Rows and roughly how far along a hidden order each lies, from 0 to 10:
[-28 -17 -39 -55 -20 -13 -15 -27 -15 -21 -13  -7  -7  -1  -6  -2 -10  -1
  -2   4]  4
[-5 -1  9  5  3 -4  6  6  0  9  2  3  5  7  8 10  7  2  0 -1]  1
[ -7  -3  -5 -16  -9 -30  -4  -6  -6   2  -3  -1  -8  -1   2   9   8  11
  14  33]  7
[  8   1  -1 -28 -15 -19  -1   3   2  16  11   3   4   0  -2  -1  -2   4
   7  23]  5
[  0   2  14  23  11  13  14   9   4   6   0   1  -3  -1   2   1   3  -1
  -4 -14]  5
[-12  -6 -16 -18 -11 -23 -11  -4   0   6   6   5  17  13  10  15  10   9
   7   9]  0
[ -4  -2   2   5  -2 -24  -6   2   2  10   9   7  18  14  13  11  10  -1
  -4 -13]  0
[-10  -3   2  11  -1 -10  -7   0  -2   4  -5   0 -17  -9   3   3  13   4
   4   7]  7
[ 5  3  9 17  5 -8 -5  4  3  4  2  4  4  5  7  6 10  1 -1 -9]  0
[ -8  -3  -2  -3  -3 -20 -13 -15 -12 -16 -18  -8 -34 -19  -5  -7   1  -1
  -1   7]  6
[11  4 10 11  2 -9  4 10  7 14  8  3 -3 -6 -2 -3  5  4  7 15]  7
[ -1  -1   3 -13  -8 -16  -2   2  -2  11   4   2  -2   0   3   8   7   7
   8  24]  5
[ 10   4  16  15   6   4   3   0  -3  -3  -8  -4 -17 -13  -8 -13  -7  -8
 -10 -19]  5
[ -9  -1  -1  -7  -7 -27 -15  -7  -6  -1  -6   0 -14  -5   3   5  10   3
   3   7]  6
[  7   2  -3  20  -1 -22 -23  -9  -2  -7  -8  -5 -27 -29 -11 -20  -2  -8
  -7 -13]  5
[ 11   4   7   7  -1 -14  -9   0   1   4   2   2  -4  -6  -2  -6   1  -3
  -3  -4]  6
[-12  -8 -25 -17  -8 -11 -18 -20 -13 -20 -17  -8 -25 -14  -6  -5  -1   1
   4   9]  10
[  2   1   8   6  -6 -35 -10  -1  -2  10  -2   0 -24 -15  -3  -6   5   0
   0   6]  4
[ 6  3  9  7  5  4  4  3  3  3  2  1  2  1 -1 -1 -1 -1  0  2]  6
[ 4  3 10  5  4 14 12  6  2  0 -1 -3 -9 -8 -6 -3 -2  2  5 11]  8
[ -8  -4  -4  -7 -12 -33 -17  -6  -6   4  -5  -1 -22 -17  -4  -7   7  -1
   0   4]  8
[  2   0  -6  -6  -2   9  -3 -10  -6 -14  -8  -5  -8  -8  -9  -9 -14  -7
  -7  -8]  3
[-30 -11 -28 -18 -16 -36 -26 -17  -9  -9 -11  -5 -28 -18  -5  -6   6   3
   6  10]  10
[ 3  2 16 13  4 -7  5  6  0  9  2  2 -3  3  5  5  6  0 -1 -1]  2
[15 11 39 51 24 23 20 19  7  9  3  2  0 -1  4  0  4 -5 -9 -7]  3
[  2   0  -2  -8  -2  10   2  -2  -2  -6  -5  -5 -16 -14 -13 -14 -13  -9
  -3  -4]  8
[ 17   9  26  39  10 -12   2  14   6  16   3   3 -14 -10   1  -4  10   0
   0   2]  6
[ -2  -1  -5  -8  -8 -15 -11  -8  -5  -3  -6  -3 -13  -8  -2  -2   3   1
   3   7]  6
[ 10   6  26  18   7  -4  14  18   7  21  11   5   5   3   3   0   1  -4
  -7 -10]  4
[  3   2  12   9   0 -13   3   3   0   8   0   1 -11  -8  -4  -9  -4  -8
  -9 -11]  4
[  0   0  13   6  -3  -9  -3   5  -3   9  -1   1 -10   1   6   4  11   7
   8  16]  8
[-10  -5 -10 -28  -9   9   4  -4  -2  -2   2  -1  13  13   3  11   0   9
  12  30]  5
[-16  -7 -18 -16  -8 -15  -8  -7  -5  -1  -4  -1  -7   0   2   5   4   4
   4   8]  7
[  0   0  12   7   0 -14   7  15   6  21  14   8  12  11  11  11   9   2
  -2  -4]  2
[17  6  8 24 10 10  3 10 10  2  9  4 13  4  3  2  6  6  8  8]  7
[  2   2   9   4   2   8   8   8   2   5  -2  -2 -13  -8  -5   1   3   7
   9  16]  8
[-11  -5 -13 -14  -8 -15 -10  -8  -5  -3  -5  -2 -11  -5  -1   1   5   5
   6  11]  10
[ 32  17  33  63  30  36  13  19  17   2   4   3   5  -4   3  -1   9   2
   2 -11]  3
[  8   4  13  13  -1 -22  -6   0   0   6  -2   0 -19 -21  -6 -13   0  -6
  -6  -9]  8
[-1  2  9 10  5  3  7  8  2  7  2  1 -2  0  3  0  1  0 -1  1]  8
[  9   3   6 -17 -15 -36 -10  -1  -1  19   9   5   4   2   2   1   0  -2
  -2   8]  1
[  8   0   1 -10  -7 -17  -2   2   2  12   8   4   5   1  -1  -3  -2  -3
  -2   4]  3
[  7   5  28   2  -1 -11  19  21   6  30  13   6  -1   0  -2  -1   0  -3
  -4   7]  6
[-11  -2   1   0  -9 -38 -11  -4  -5   7  -6  -2 -26 -13   2   5  18  13
  16  34]  9
[-11  -6 -12  -5  -9 -28 -17 -10  -6  -1  -6  -1 -14  -8   1   0   7  16
   0  -4]  5

[  5  -6   1 -10   5   3  -5   3  -3  -5  10   8   6  -7  -1 -11 -11  -3
   0  -1   2  -7   5   1  -7   0  -8  -1   2  -6   0   4   1  -5  -4   2
   2   1 -13   5   6  -2 -11   7  -4   5   3   9  11  -1  13   3  -2   5
   3   0 -11  -6   5  -1  11   5 -12  -4   4  -4   0   0  -4   6   4   4
   2   2   8  -6   0   5  -8   0  -1   0 -13   2   7 -13   7  -1 -16  -4]  7
[  8  -4  -2 -10  10   7  -7  -2  -5   0   8   7   6  -9  -2 -11  -1  -1
   1   3  -3  -8   7   2  -6  -8  -7   2   1  -5   0   4  -1  -6 -10   3
   5   1 -18  10   5  -6  -8   7  -7   4   9   6  12  -4  28   4  -1   9
   1   0  -7  -4   8  -2   7   0 -22  -1   6  -4   6   1  -4  13   8   6
   2   0   7 -18   0   7  -5  -1  -5   2 -10   5   0 -14  22  -6 -19  -6]  6
[ 31  -9 -13 -32  11  24  -5  -6   0  -4  21   8  16 -20  17 -28 -25  -5
   1   4   5 -22 -23   9  -5 -16   8  16  -4 -18 -10   1   5 -22  -7  -4
   1   2 -42   7  16  -3  -6  25  -7   5   6  13  18 -18  58 -30   5  17
  47  12   6  -3   4   8  37  15 -30  -4   0 -26  15  -8 -10  22   7  -1
  12  -9  -6  14  -5  24  12   2   6  -5 -26   9  -6 -20  37 -23 -59  -8]  0
[-13  15  -1   0  -6  -1   0  -3  15   5  -4  -6  -5   8  -1   9   9   3
   2   3   7   9 -14  -7   3   7  -2   1   9  11  -7   3   1  13   0  -8
  -2   0  16  -6   2  -4   0   8   1   0  -2  -5 -18   5 -18   9  -1 -10
  -4   2   7  -6  -3   4  -4   4  18   2  -7   2  -7   5   2 -13 -16  -5
  -4  10   5  14  -4  -2  -6   4  -4  -6   8  -3   3  19 -14  15  20   3]  10
[-12  -1  -2  -8  16  10  -6   4  -8  -7  -6  -2  -2  -1   1   1   2   2
  -4   5   5   2  -5   3  -3   4  -4   1   1  -4 -11   2   3   9  -4  -8
  -2   3  -5   3  12  -1  -4  15  -2  12   6   4  15   2   6   1  -4  -8
  -3   7  -2 -10   1   8  14  12  -3   0  -8  -4  -8  -1  -3 -11   0   1
  -5   7  -4  15  -5  -3  -9   4  -2  -6 -17  -7   8  -3  -1  13   7   0]  8
[-19  18   2   0  -7  -1   1   2  14   3  -8  -8  -3  10  -1  12   2   5
   3   5  10  11  -9  -7   3  10  -2   0   8  12  -5   1   0  14  10  -9
  -4  -4  19  -6   4  -1  -1  11   5   2  -3   0 -14   8 -27   4  -1 -10
   3   0   2  -7   5   4  -1   2  27  -2  -9   5 -21  -1   4 -12 -14  -7
  -3   9   4  11  -3   1  -5   6  -1  -7   7  -6  12  17 -15  17  27   5]  10
[  7  -8  -1 -15  19  11  -4   1   2  -5  14   4   8 -12  -2  -3  -9  -3
  -8  -2   3 -11  -4   2 -12   2  -3   2   1  -8 -12   4   1  -5  -6   0
   4   4 -11   6   9  -1  -8  25  -5   8  13   5  20  -2  28   2  -3   3
   2   5 -10 -10   1   1  15  14  -6   0   0  -6  -5   1  -3  -7   3   1
  -2   5   6  18  -5  10  -8  -2  -4  -4 -18   1   2  -5   2   3 -17   1]  6
[-24  16   1   3  -2  -1  -4   4  12   2  -8  -8  -7  10  -2  14   7   5
   5   7  11  11  -8  -6   2   5  -1   1   7  12  -6   0  -3  13   9 -10
  -3  -4  19  -5   7  -2   0   8   5   4  -1   0  -9   9 -26   3  -1 -14
   3   1   1  -5   6   5  -1   4  27  -2  -9   4 -15   0   3 -12 -15  -2
  -3  10   0  12  -3   0  -5   5  -2  -8   7  -7   9  14 -12  19  35   5]  10
[  0   0  -5 -12  21  14   8   8  -7 -13 -12  -9  -6   0   4   6  -8   0
  -4   5   4  -2  -3  11  -4   7  -3   3   3  -2 -15   1   3  11  -1 -10
  -5   6  13  -4  12   3   1  17   0  12  -5   1   9   1   0  -1  -5  -8
   2   1   4 -16   4  11  17  17   6   1  -9  -3 -14   0  -8 -21 -11  -2
  -6   8  -7  21  -4  -9 -12   7   2 -12  -3  -9   4  -6 -15  22  13   3]  8
[  8  -7   0   6   7   9 -17  -2 -14   2   1   9  -1  -5  -3  -9  10   1
   2   4  -2  -3  11   1   1  -8  -9   0  -3   2   4   4  -1  -2 -14  -1
   5   0 -22  13   2  -8  -7   0  -6   6   4   5  15  -4  29   4   0   2
 -11   1  -5   2   3  -4  -6   0 -33   0   6   1   6   3  -4  16  17   9
   1  -1   0 -30   3   4  -5  -3  -7   3  -3   6   2 -15  22  -7 -15  -5]  6
[ 19 -11  -4 -10  13  12  -8  -3  -7   0  10   7   5  -8   1  -9  -1  -4
  -4   2  -4 -11   3   5  -5  -5  -6   4  -2  -3  -4   6   0  -3 -11  -1
   6   5 -22   8   7  -6  -5   9  -8   9   6   4  18  -4  30   2  -1   8
   6   4  -1  -2  -1   1  17   4 -25   3   7  -6   7   0  -5  14   7   5
   5  -2   5 -10   0   7  -5  -1  -7   2 -12   6  -2 -16  18  -3 -26  -6]  5
[ 12 -12  -1 -18  19  17  -7   3  -5  -9   6   7   9  -7   2  -9  -5  -5
  -8   1   3 -10  -8   8  -8   0  -4   2  -4 -10 -10   6   0   1  -4  -6
   5   7  -8  -1  15  -3  -1  13  -6  16   8   6  14  -3  37  -4  -3   1
  13   7  -7  -5  -2   8  18  12 -12   2   2  -8   1  -2  -5   7   4   4
   3   0   7  19  -3   6  -5   2  -5  -2 -16  -4   0 -15   7   1 -22  -2]  6
[ -5   2   0   1  -7   2  -7  -8   8  13  16   2   0  -1  -8  -2   4  -1
   8   4   3  -1   3 -11   0  -4  -3   2  10   8   1   3   0  -6  -7   5
   5  -5 -16   1  -3  -4  -9  -1  -2  -4   3  -3  -9   1   0  11   3  -5
  -7  -4  -1  -2   8  -8  -9  -2  -6   0   4   0  -3  10   3  -1   2   1
  -2   3   5 -11   1   5  -5  -5  -6  -4   0   8  -7   2   8  -1  -6   1]  8
